In the rows, 128 means zero.
Group, then class
[120 119 131 111 123  86 122 128 121 120 119 125 129 144 136 144 137 127
 138 120  78 125 124 122 107 141 109 124 134 143 148 122 142 114 138 127
 104 145  52 118 111  55 125 160 157 155 122 154 113 121 111 120] -> qb > (76)
[131 106 129 103 118 116 132 114 139 131 132 121  98 155 136  99 116 127
 127 139  61  97  82  97 126 144 179 112 130 117 125 122  93  86  95 139
 131 107  90 128 153  84 124 158 139  98  95 144 150 110 199 158] -> fc > (55)
[125 126 133 145 134  15  93 110 120 124 109 117 137 141 131 117 129 145
 141 133  81 132 100 129 100 127  94 122 134 155 147 122 205 119 117 144
  74 143  96 130 134 124 117 123 138 162 148 126 122 136 127 105] -> qb > (62)
[135 119 127 129 131  64 141  68 130 122 127 133 124 157 122 129 106 129
 123 134 111 137 122 125 108 131 125 122 119 135 124 123  87 121 119 134
 110 124 148 126 131 122 127 121 140 155 124 143 122 135 114 146] -> qz > (54)
[144 112 133 104 122  95 134 131 133 129 126 115 105 136 124 124 116 149
 126 135  72 109  96  78 123 130 174 127 138 138 120 110  81  94 130 118
 113 121 124 123 136  68 125 128 138 107  78 161 147 126 158 153] -> fc > (53)
[121 119 123 133 133 110 111 101 120 117 133  99 102 129 114 154 111 150
 146 131 127 161 117 136 119 132  86 121 122 154 138 132 105 129 131 124
 131 127 122 130 111 139 129 134 128  41 166 150 128 132 101 156] -> lh > (68)
[123 124 132 113 115 120 127 143 121 126 122 133 132 127 130 155 130 121
 137 126  92 122 142 126 114 122 133 136 135 141 131 126 139 126 160 150
  95 162  89 113 119  30 129 132 151 205  90 163 109 125  76 127] -> qb > (76)
[122 116 133 125 123 127 129 104 130 106 117 112 106 124 120 141 113 137
 141 130 113 157 111 145 125 128 113 114 126 135 138 129 113 133 120 122
 105 120  96 127 102 124 142 151 145  55 168 156 133 130  96 160] -> lh > (68)
[122 115 122 122 129 117 129 108 124 121 109 107  99 124 109 152 124 135
 134 129 143 163 134 147 124 130  89 129 126 143 142 133  96 132 137 127
 121 126 104 131 114 141 127 156 136  82 150 164 129 121  86 145] -> lh > (68)
[123 117 134 150 134  70 104 130 122 119 117 119 137 139 130 133 143 122
 146 126  71 120 115 119 106 122  89 123 139 151 140 113 177 118 141 140
  94 142  60 129 121  62 121 152 148 124 145 147 120 140 128  97] -> qb > (62)
[135 112 142 122 127  76 118  83 137 122 125 132 113 159 135 122 109 146
 135 145  92 105 112 116 102 133 132 114 117 122 122 111 124 110 130 132
 111 113 130 131 124  88 127 119 153 129 106 143 126 123 151 142] -> qz > (54)
[123 118 132 125 136 116 132  93 130 120 121 108 115 121 108 147 119 138
 136 124 142 156 133 148 117 127 107 125 123 139 138 130 116 127 141 127
 113 131 124 131  86 133 131 137 138 120 146 164 111 132  66 157] -> lh > (68)
[126 115 136 117 132  99 121 106 132 120 126 126 112 145 120 143 120 144
 148 133 119 141 130 120 114 135 101 121 127 119 124 121 111 117 137 129
 122 141 111 118 116  81 121 135 146 126 114 167 114 132 100 136] -> qz > (67)
[139 119 131 107 120 101 134  77 133 119 109 113 128 159 138 135 114 111
 133 132 106 125 122 122 122 117 141 126 119 133 131 120  70 108 128 127
 130 120 145 134 122 110 129 129 144 155 107 131 114 118 145 155] -> qz > (54)
[135 109 142 123 118 103 121  83 136 117 121 123 129 165 135 131 139 118
 140 129  99 123 121 127 109 138 133 111 105 130 128 127 114 108 137 133
 113 133 103 128 122  84 129 150 151 128 104 158 114 121 135 138] -> qz > (54)
[132 126 129 111 117  95 131 122 134 135 134 110 122 155 136 117 113 141
 122 141  88 102  98  85 128 124 154 122 122 138 125 133  77  98 104 123
 143 109 176 132 139 122 129 119 124 113 117 115 141 129 184 145] -> fc > (53)
[129 118 133 119 129 127 133 120 112 114 124 124 106 124 118 149 118 154
 134 126  96 151 118 125 120 124 110 129 130 137 141 131 104 120 129 129
 120 129 117 129 123 116 130 135 135  82 154 159 122 130  92 153] -> lh > (68)
[132 103 144 141 124  29 128  54 134 122 124 129 121 161 132 112 115 128
 120 131 126 137 129 129 114 134 119 119 116 131 123 128 121 124 125 133
 105 123 149 130 127 138 136 110 135 135 107 139 114 129 137 126] -> qz > (54)
[119 103 132 117 127 130 125 121 124 115 116 100 119 132 127 160 138 126
 143 128 118 160 138 137 124 130  82 126 122 149 146 130 102 125 160 132
 111 148  60 127 102  79 134 170 148  84 163 168 126 123  91 139] -> lh > (60)
[126 118 137 128 134  78 126 102 123 123 131 123 126 150 132 136 136 126
 135 131 119 128 145 135 106 120 118 140 118 143 120 127 131 116 161 125
 101 148 131 125 109 100 125 119 151 186 103 151 101 132  83 119] -> qz > (67)
[139 115 142 130 132  34 119  62 133 115 124 126 144 163 123 143 119 123
 137 133 115 134 131 126  96 129  87 128 119 135 130 116 125 132 149 131
 114 135 152 125 109  85 125 115 152 200 110 139  89 129 100 133] -> qz > (67)
[131 108 141 134 130 113 103 160 126 131 117 128 142 132 141 135 149 116
 141 124  85 111 124 123 114 131  83 123 125 143 147 128 153 122 152 141
 115 157  67 129 119  45 124 145 143 158 125 125 112 117 143 106] -> qb > (76)
[139 118 135 129 121  62 129  76 133 121 128 129 114 158 135 124 120 144
 137 129 131 129 127 132 118 133 133 115 110 130 114 127 130 111 141 132
 114 121 150 126 111 143 132 111 141 142 110 152 100 132 126 137] -> qz > (54)
[133 110 138 129 125 103 115  63 146 120 128 121 103 163 139 126 116 132
 136 134 121 120 119 123 106 128 135 111 106 118 127 127 101 113 135 130
 118 113 140 131 111  93 132 121 149  93 115 146 112 117 151 150] -> qz > (54)
[124 123 131 115 122 116 129 131 125 130 129 116 124 152 131 119 124 127
 127 135  78 106 101  93 121 131 155 115 122 131 126 128  88  97 110 132
 135 112 126 134 136  96 127 127 132 120 109 117 131 119 183 142] -> fc > (55)
[129 121 135 141 129  63 127 109 119 118 119 112 129 146 132 121 125 135
 138 126  60 129  98 118  99 134 103 114 102 134 146 127 161 110 105 131
 110 120  90 133 125 105 130 140 141 150 146 135 136 128 140 111] -> qb > (62)
[139  81 138 105 117 229 108 109 146 105 136 108  75 150 140 164  97 134
 138 132  63 105  90  74 123 144 165  83  99 103 131 121   4 111 170 129
 146 105  92 118 105   4 129 178 179   4  87 186 122  95 183 207] -> qz > (54)
[123 128 139 122 104 109 111 167 123 118 122 105 122 132 129 146 141 143
 148 143  71 120 107 115 105 118 125 118 135 154 144 133 150 103 129 127
 108 142  74 135 119  75 127 145 146 139 141 152 114 129 124 131] -> qb > (62)
[127 114 133 102 121 117 134  89 134 117 112 127 123 150 137 113 109 121
 118 128  73 105 100 106 117 137 177 117 120 104 125 133  82  92  94 125
 130 117 112 131 145  79 125 146 141 136  92 132 135 116 180 155] -> fc > (55)
[130 109 126 117 125 118 124 103 128 113 111  96  92 137 114 151 130 141
 143 133 135 172 124 150 130 129  84 114 124 153 140 138 109 125 135 124
 107 134  86 132 111 146 131 153 142  55 177 166 132 126  86 143] -> lh > (60)
[123 128 129 126 120  87 104 129 125 123 122 131 129 139 141 127 152 132
 152 128 100 116 128 132 112 126 107 121 135 148 138 124 182 110 154 141
  86 150  65 121 117  87 127 144 146 169 120 141 109 126 125  96] -> qb > (76)
[135 112 143 136 120 100 128  66 138 118 129 128 117 155 137 129 110 120
 135 129 129 132 119 132 107 139 123 110 109 106 121 119 113 132 141 128
 115 123 142 131 121 101 131 124 145 132 112 135 121 124 146 185] -> qz > (54)
[121 106 129 115 119 207 125 110 122 107 115 110  91 121 114 158 115 136
 141 128 111 163 120 149 118 137 102 107 119 134 145 141 104 131 142 119
  90 131  85 133 107  79 131 154 157  45 158 181 119 130  75 165] -> lh > (68)
[133 104 139 103 124  88 125  71 133 116 122 125 124 155 136 150 117 117
 135 130 108 140 139 129 104 135 111 126 113 134 126 132  84 120 162 138
 116 133 133 131 110  64 124 135 153 135 108 146 113 121 117 147] -> qz > (67)
[132 125 139 126 129 103 123  96 134 119 128 125 149 145 141 146 122 116
 127 133 117 120 132 117 115 123 127 134 194 136 131 120  85 120 138 131
 147 133 151 132 110  95 132 113 139 174 112 129 107 119 130 136] -> qz > (67)
[129 128 141 134 123  90 117  84 129 115 127 118 135 156 139 154 133 124
 140 126 129 124 141 128 107 125 101 111 110 138 126 128 130 123 160 131
 115 138 115 131 101  89 123 135 150 162 123 144  98 116 112 126] -> qz > (67)
[135 130 134 130 131  93 119  92 140 117 120 133 124 157 117 131 121 115
 123 129 104 127 110 122 118 130 122 111 111 103 132 120 129 118 104 126
 138 114 109 128 124 101 127 140 138 146 127 133 122 122 147 138] -> qz > (54)
[139 117 128 106 113 120 139 124 142 126 132 126 107 149 132 113 114 157
 127 135  87 104  93  83 129 126 181 146 124 135 123 123  71  91  96 132
 147 111 132 125 156 110 140 127 128 124  92 142 140 127 180 151] -> fc > (53)
[124 114 124 111 126 146 129 121 122 116 101 110 108 124 126 145 122 136
 135 127 112 162 106 126 136 131 124 116 124 152 141 131  69 117 133 125
 123 124  91 132 125 105 132 164 145  40 146 141 137 124 138 168] -> lh > (68)

Group, then class
[126 131 142 133 150 110 118  95 141 137 129 138 104 139 113 138 142 132
 152 141 110 147 132 126 128  98 131 183 164 125 128 120 102 136 130 138
 121 153 134 113 142 141 147 122 139 108 126 130 151 138 143 125] -> Rt > W
[119 131 137 146 120 147 132 109 120 125 101 126 121 107 129 138 135 118
  96 137 109 141 117 131 112 148 123 137 133 122 166 134 136 114 145 118
 130 128 152 130 111 101 154 129 125 115 159 131 137 129 139 126] -> Hr > N
[115 120 124 151 130 138 123 136 113 128 112 116 119 129 149 141 124 116
 150 117 145 144 126 111 136 138 134 156 141 160 137 126 146 138 144 140
 119 121 153 110 144 131 131  83 135 139 123 128 126 110 126 130] -> Rt > W
[112 150 133 156 246 158 114 101 116 129 123 123 107 136 165 174 144 108
 140 146 133 152 128 105 130 143 128 157 146 127 156 127 127 123 124 147
 125 107 128 105 149 151 145 127 126 105 144 115 109 133 117 126] -> Rt > W
[149 131 125 148 104  96 119 133 169 125 130 119 121 118 114 141 123 104
 112 156 108 140 125 157 127 131 110 151 107 116 130 132 115 103 122 127
 108 149 163 134  99 152 115 128 158 158 134 142 109 140 132 102] -> Bb > M
[145 123 147 122 156 118 149 114 128 110 127 149  98 113  97 106 161 132
 141 137 102 138 139 127 120 104 153 127 140  91 127 135 108 105 149 130
 122 152 143 129 135 121 136 161 148 113 130 139 135 107 113 138] -> Hr > N
[107 112  99 119  74 130 153 161 125 125 136 136 158 103 157 105 122 151
 126 109 148 116 124 119 135 145 140 119 139 141 122 131 150 135 127 131
 119 110 137 154 122 144 120 125 103 146 100 123 115 114 173 118] -> qc > X
[117 135 150 140 189 183 145 113 129 135 103  92 106 117 130 179 137 107
 171 110 131 129 113 101 133 155 128 118 128  98 155 134 147  89 132 130
 131 100 130 124 141 143 127 128  97 119 139 135  98 134 137 126] -> Hr > N
[129 101 114  92 127 111 150 165 127 109 140 134 131 122 137 114 126 153
 136  83 134 117 141 110 119 124 138  97 110 134 111 123 118 113 153 129
 117 104  91 120 125 118 108 139 115 154 101 119 126 106 125 141] -> qc > X
[134 123 117 104  85  93 161 141 131 137 125 118 142 131 107 101 108 133
 110 113 140 124 128 135 137 133 113 132 109 153 119 127 168 151 147 139
 140 104 117 140 124 122 174 101  98 162 131 111 124 119 134 119] -> qc > Q
[132 115 128 139 147 118 154 125 106  96 118 118 104 132 127 147 107 118
 130 127 125 165 126 111 141 115 150 128 158 134 124 131 129 122 142 133
 132 142 156 135 166 159 148 149 133 122 127 137 139 111 144 128] -> Rt > C
[120 100 132 140 105  95 138 107 165 105 135 148 100 121 108 105 133 114
 145 139  88 152 134 164 105 112 117 202 103 101 115 130 101 115 150 123
 123 147 160 153  97 107 132 149 115 134 166 126 154 142  91 120] -> Bb > M
[128 116 121  96 114 129 136 188 113 125 138 121 126 118 138 114 115 109
 112 133 149 140 130 118 126 176 124  86 110 119 143 116 165 116 148 156
 133 123 141 123 126 124 149  94  95 149 124 122 120  99 119 116] -> qc > X
[121 137 139 137 121 132 135 118 112 147 116 119 118 140 112 129 131 114
 129 152 136 155 133 103 108 150 142 101 158 133 131 147 155 144 126 163
 136 132 129 102 120 158 171 134  97 114 141 123 130 124 120 223] -> Rt > C
[120 116 145 155 164 156 117 104 110 139  98 125 118 129 114 137 147 134
 144 146 129 142 129 102 134 128 149 132 171 125 128 118 147 130 124  85
 127 125 133 117 143 143 154 107 142  97 113 124 131 119 124 128] -> Rt > W
[124 129 132 140 139 131 142 110 104 130 112 137 120 131 136 154 123 106
 120 140 133 143 122 123 143 139 130 158 127 138 144 131 144 114 152 139
 122 125 130 123 149 170 149  96  92 111 137 126 131 137 126 127] -> Rt > W
[125 123 150 145 126 125 151  94 128 108 107 120  93 119 123 133 133 126
 131 114 130 161 115 122 146 126 123 146 138 120 123 134 132 103 149 129
 114 117 149 139 142 131 143 123 114 125 118 133 113 119 156 138] -> Hr > D
[133 143 132 146 102  88 124 121 176 119 143 142 109 114 142 150 103 107
 145 119 115 139 124 146 121 124 103 135 102  77 111  88  97 108 106 135
 119 140 117 161 111 131  98 164 128 169 141 142 109 131 141 128] -> Bb > U
[123 125 147 120 132 128 131 104 142 111 126 120 102 116 133 141 145 124
 137 108 106 141 129 126 138 133 131 144 149 118 113 109 148  99 150 140
 133 140 135 127 143 111 154 110  97 123 132 138 144 116 119 137] -> Hr > N
[118 102 111 109 103 118 159 131 133 129 146 121 142 137 130 109 121 143
 127 106 133 120 138 131 139 139 144 116 115 130 115 144 132 131 137 144
 114 126 116 140 138 162 110 130  97 154 116 125 129 115 118 125] -> qc > Q
[134 110 109 127  97 128 159 172 132 124 107 114 121 122 149 128 108 137
 107 146 155 131 121 120 108 156 144 116 102 134 104 125 114 119 193 148
 132 105 112 131 114 124 128 100 101 166 108 118 105 101 131 123] -> qc > X
[129 110  97 124 102 112 148 159 121 130 134 127 151 111 132 119 110 141
 130 110 177 109 125 123 135 146 142 123 117 133 112 123 146 135 128 139
 119 119 110 129 120 143 124 111 108 162 102 125 135 105 135 132] -> qc > Q
[117 120 146 127 149 134 133 108 117 130 129 116 122 132 115 121 133 139
 127 151 143 156 132 123 138 122 144 135 168 141 120 148 105 118 132 143
 128 156 121 131 144 140 135 140 136  95 134 136 144 111 135 143] -> Rt > C
[142 149 150 140 132  68 123 112 156 127 142 131 104 139  98 123 138 107
 142 152 113 137 122 152 119 114  99 111 106 103 114 124  93 119 124 125
 145 222 107 126  61 138 117 148 157 150 153 126 129 104 104 118] -> Bb > M
[145 135 103 138  98  97 133 140 165 129 142 121 145 142 125 150 108 106
 131 134 133 171 116 161 129 153 114 158  86 115 135 156 107 128 130 117
 131 147 126 151 107 146 104 130 130 158 146 112 117 139 136 108] -> Bb > U
[130 123 109 144 154 151  92 155 106 146 108 120 114 131 159 145 134 111
 121 161 162 147 137 123 156 160 147 167 138 158 157 114 152  97 134 121
 126 121 148  92 139 134 134  97 168 150 115 127 112 118 130 127] -> Rt > W
[107 124 153 125 129 162 154  94 115 118 123 149 126 118 118 129 139 137
 143 115  99 127 121 101 130 136 158 176 137 103 149 133 158 124 138 117
 124 105 137 132 140 113 152 118  74 112 132 130 147 121 114 129] -> Hr > N
[130 149 114 126 141  90 117 133 141 117 149 131 111 130 135 136 120  97
 125 128 118 126 132 138 139 118 113 151 106 129 139 121  90 108 134 128
 120 157 144 140 117 126 109 146 161 146 141 152 117 130 114 121] -> Bb > U
[124 126 137 139 135 130 128 119 102 139 144 144 119 158 106 113 130 133
 136 136 139 138 134 111 122 114 130 147 146 139 132 131 137 139 126 126
 125 132 133 100 141 131 150 136 133 111 136 119 144 113 109 145] -> Rt > C
